Below is a small trained network, with its code and all its weights. Each question gives an input and a class and asks what happens when units are switched off, that is, made to give their printed mean instead of their output.

import numpy as np


def w(rows, s, z=0):
    codes = np.array(rows[::2]) - 128.0
    scale = np.full(codes.shape[1], s)
    scale[-1] = z or s
    return codes * scale


def norm(h):
    return h / np.sqrt((h * h).mean(-1, keepdims=True) + 1e-5)


def f(y):
    return y / 2 * (1 + np.tanh(0.7978845608 * (y + 0.044715 * y**3)))


def log_softmax(a):
    a = a - a.max(-1, keepdims=True)
    return a - np.log(np.exp(a).sum(-1, keepdims=True))


def net(x, mask):
    res = np.array(x, float).reshape(1, 8) / 4 @ E
    u = 0
    for l in range(2):
        y = f(norm(res) @ A[l][:, :-1].T + A[l][:, -1])
        res = res + np.where(mask[u : u + 5], y, B[l][:, -1]) @ B[l][:, :-1]
        u += 5
    return log_softmax(norm(res)[-1] @ U[:, :-1].T + U[:, -1])


A, B = {}, {}
E = w([
[222,53,121,63,199,211,197],'x0',
[80,138,153,137,137,105,146],'x1',
[62,12,92,64,132,94,72],'x2',
[95,234,79,92,117,166,142],'x3',
[143,72,123,201,208,176,114],'x4',
[96,124,165,36,163,138,142],'x5',
[95,137,124,184,122,178,93],'x6',
[115,80,131,169,181,113,225],'x7',
],0.012)
A[0] = w([
[55,153,92,142,110,254,102,110],'0.n0',
[209,77,145,162,108,182,46,2],'0.n1',
[225,149,10,139,191,110,142,92],'0.n2',
[188,39,44,132,46,120,148,85],'0.n3',
[197,120,107,115,146,141,79,36],'0.n4',
],0.017,0.0071)
B[0] = w([
[113,152,34,117,202,136,94,254],'0.n0',
[242,57,189,95,44,188,38,207],'0.n1',
[155,170,82,226,204,26,170,232],'0.n2',
[97,88,27,85,4,102,116,225],'0.n3',
[159,150,129,205,100,195,109,165],'0.n4',
],0.014,0.0064)
A[1] = w([
[89,24,140,80,176,112,97,92],'1.n0',
[78,2,119,160,173,122,136,164],'1.n1',
[92,125,193,156,66,70,105,4],'1.n2',
[220,78,191,139,175,145,218,118],'1.n3',
[153,87,158,118,123,173,93,32],'1.n4',
],0.024,0.0039)
B[1] = w([
[115,211,168,104,199,185,108,227],'1.n0',
[169,129,162,4,225,65,98,245],'1.n1',
[82,127,191,179,104,98,150,196],'1.n2',
[72,108,116,125,100,196,237,225],'1.n3',
[137,139,170,140,73,192,115,173],'1.n4',
],0.017,0.011)
U = w([
[146,73,84,119,137,73,156,40],'0',
[69,176,132,253,154,119,114,63],'1',
[110,138,148,7,210,184,114,253],'2',
[164,162,115,149,188,129,106,87],'3',
[106,171,81,103,45,111,80,62],'4',
[57,146,225,89,80,74,108,156],'5',
[190,43,163,122,94,209,43,55],'6',
[131,98,127,130,129,199,245,166],'7',
],0.016,0.0046)

Each question gives the input, the list of numbers given to net, and the class t.
The units are the neurons (one row each of A and B). Each row of codes is followed by its name. A weight is (code - 128) times the scale printed after its matrix; where a second scale follows, it is the last column's (A, B and U).
mask holds one flag per neuron, layer by layer. A switched-off neuron (its flag False) gives its mean, the last column of its row in B, instead of its output. The means were averaged over made-up inputs and are rounded, as every weight is.
A unit's drop is (log p(t) with every unit on - log p(t) with that unit switched off) / (log p(t) with every unit on - log p(t) with every unit switched off).
The circuit of an input: a set's keep is (log p(t) with only the set's units on - log p(t) with every unit switched off) / (log p(t) with every unit on - log p(t) with every unit switched off). Starting from all 10 units, units are removed one at a time, each time the one whose removal leaves the highest keep (on an exact tie, the one counted first), for as long as the keep stays at least 0.8.
circuit, biggest first: the units of the circuit, biggest drop first
most important unit: the unit with the biggest drop
top k neurons: the k neurons with the biggest drops, biggest first
k most important neurons of layer l: the k neurons of layer l with the biggest drops, biggest first
input [-2,-7,5,1,-8,0,-8,-1], class 4: circuit, biggest first	1.n1
input [4,5,0,5,-8,-4,-7,3], class 7: top 2 neurons	1.n1, 0.n0
input [7,-2,3,-4,4,-7,4,6], class 2: top 2 neurons	1.n1, 0.n3
input [3,-5,-7,6,-6,-1,2,-1], class 3: circuit, biggest first	1.n3, 0.n2
input [6,4,-1,-8,6,-2,-2,-3], class 6: 2 most important neurons of layer 0	0.n1, 0.n3
input [-7,-5,2,-8,7,-3,2,-1], class 6: top 2 neurons	0.n1, 1.n4
input [4,4,4,3,-3,-5,-6,8], class 0: circuit, biggest first	0.n2, 0.n3
input [-5,3,-3,2,0,1,-1,4], class 1: top 3 neurons	1.n1, 0.n1, 0.n3
input [5,-8,-7,0,2,8,5,-5], class 7: 2 most important neurons of layer 0	0.n3, 0.n2
input [5,1,-5,-8,8,7,-1,3], class 7: 2 most important neurons of layer 1	1.n3, 1.n4
input [-3,4,-6,-6,8,0,-7,4], class 7: 2 most important neurons of layer 0	0.n0, 0.n3
input [8,2,-1,-6,-1,-1,8,0], class 6: top 3 neurons	0.n1, 0.n3, 1.n4
input [-8,5,5,-8,1,2,-8,1], class 2: top 2 neurons	1.n1, 1.n0
input [-1,7,-4,4,-4,-8,-6,-1], class 1: 2 most important neurons of layer 0	0.n3, 0.n1
input [-3,4,6,2,1,-7,5,-5], class 3: top 4 neurons	0.n0, 1.n3, 0.n3, 1.n1
input [7,7,-4,-7,-2,6,-2,-5], class 7: most important unit	1.n3
input [-7,-8,-5,1,5,4,-4,5], class 1: top 2 neurons	0.n1, 1.n1
input [-5,-4,-4,6,0,4,1,5], class 1: top 2 neurons	1.n1, 1.n0
input [5,-4,1,6,7,-6,6,6], class 0: top 2 neurons	0.n2, 1.n0
input [1,3,-1,-1,2,-1,-3,0], class 7: most important unit	1.n3
input [-1,-6,-4,4,-3,-7,-1,0], class 1: top 3 neurons	1.n1, 0.n2, 0.n1
input [7,-3,-6,4,3,4,8,-1], class 7: 2 most important neurons of layer 0	0.n3, 0.n2
input [-1,-2,5,0,8,3,6,-8], class 6: top 3 neurons	0.n1, 1.n4, 0.n4
input [2,-7,-4,6,1,8,-2,2], class 7: 3 most important neurons of layer 1	1.n1, 1.n3, 1.n0
